[-13 -43 -18  -3   7  -4  -3  11   3 -25 -23  -6  24 -46  13 -10 -19 -19
   7  -2   9   7  26  -9 -14  18   4 -18 -20 -17 -17  10  29 -12 -10 -20
  13   8 -20] : (9)
[-20 -20  -4   3   3  -3   2   1  17  -7 -20  -4   2 -37   5 -13  -2  -9
   7  -8   9  14  -1 -14  -9  11  -3   4 -20  -6   4  -3  -3  -9  -5 -17
   2  17 -10] : (9)
[ 27 -16  -8  38  36   1   7 -22  15 -22 -20 -15  17 -13  -9  25   0  -7
   5   8 -25  10  -2 -17  -4 -10   4 -22 -29   8  -9   1   5  16  11 -20
 -18  16  -2] : (11)
[-15 -60 -32  10  -4  22   1   2  -8 -16 -34   4  15 -40  13   9  -5  -9
  -4 -21  18  -1   4   9   0  12 -25  -3 -43 -10  -4 -21  15   5  -7 -11
   3  14  -8] : (9)
[-16 -55 -28  -3   1   7 -11  10  12 -26 -32  -9  13 -38  16  -3 -18 -21
   3 -13  22  12   3  -2  -8   9   0 -11 -45 -17  -5   0  33  -8  -5 -30
   4   6 -15] : (9)
[  5  41  28  22  21 -19   8 -10  13  19  13  -3 -21   5 -20 -10  18  13
   5  15 -26  17 -17 -17  -8 -12   9   6   6  14  12   5 -46  -2  27  -6
 -19   9   9] : (11)
[-31 -35 -15   0 -23   6  -3  20   3  -1 -19  14   0 -52  15 -25  -8 -12
   2 -18  24   4  10   2 -10  18 -18  12 -16 -11  -5 -13   8 -19 -18  -4
  10   9 -14] : (9)
[ 12   2  10  17  22 -19   2  -5  21 -15  -4 -13   3  -3  -4  -2   0  -4
  13  15 -16  18  -3 -21  -7  -5  23 -20 -12   1  -8  12   6  -1   7 -23
  -9  13 -22] : (11)
[ 29 -92 -70  42  13  51   6 -36 -16 -43 -56 -16  63 -33   7  84 -12 -26
 -20 -35  15 -21  15  25  15   6 -40 -28 -68   6 -11 -31  34  41   5  -9
  -7  12  10] : (11)
[ -9 -43  -3  13  -7  -4   2 -10  17 -22 -21 -10  38 -57   3   1  -8 -19
  -7 -17   0   1  23 -15  -3   9  -2 -15 -22 -16   5 -12 -12   2  -2  -8
  -1  14  -6] : (9)
[ -6 -20   1  20   2  -6  14  -9   3 -13 -14  -3  23 -43   0  -5   0 -13
  -1  -6  -4   2  25 -14  -5   9  -7  -5  -9 -10  -2  -6 -17   0  -7  -3
  -5  12  -5] : (11)
[ -4   2   4  18  15  -8   4   2   6  -1  -8   3  -3 -34  -6 -10   5   2
   7   4 -11  12   2 -13  -8   2  -7   0 -11  11  -1   1 -22  -3  -6 -15
   2  16  -4] : (11)
[ -6 -40  16  31  50 -37  16 -23  23 -51 -36 -34  64 -92  -4  -6  -9 -36
   0   5 -21  25  57 -50 -16  10  23 -43 -39  -7   3   8 -43   0   0 -33
 -15  24 -16] : (11)
[-41 -46 -20 -16 -23  15  -8  20 -15 -12 -28  11  10 -64  17 -12 -16 -16
  -5 -13  25  -7  18  13 -10  21 -29  14 -18 -16  -1 -17  -2 -12 -23   3
  18   0  -6] : (9)
[-36 -31 -20  -4 -25  -2  -1  16  -1   7 -15  17  -2 -57  11 -29  -4 -11
  -2 -28  29  -2   8   3  -7  19 -23  20  -5 -17   3 -21 -12 -14 -17   5
   6   6 -10] : (9)
[  8   9  13  26  22 -16   5 -10  17   1  -2 -11  -1 -13  -9  -8   9  -3
  11   8 -17  20  -1 -25  -6   2  11  -8 -14   8  -3   3 -17   0  12 -16
 -10  16  -7] : (11)
[ -4 -22  -9  -9  19  -7  -7   4   3 -27 -13 -13  18 -12   9   3 -16 -12
   9  14  -2  12  21  -2  -9   5  17 -22 -17  -9 -14  12  34  -5  -3 -21
   2   4 -20] : (11)
[ 16 -21  -6  26  15  -5   3  -9  15 -14 -15 -10  14 -15  -3  12   0  -9
  10   2  -8   8   6 -13  -5   3   3 -15 -22  -1  -9  -2   5   6   5 -17
  -9   8  -6] : (11)
[-18 -35 -11 -10 -10  11   0   8  -2  -5 -14  -1   7 -38  12  -8  -6 -11
  -6 -29  16  -4   9   5  -3  10 -18   8 -16 -14   2 -12   3  -5  -9  -2
   1  -1  -4] : (9)
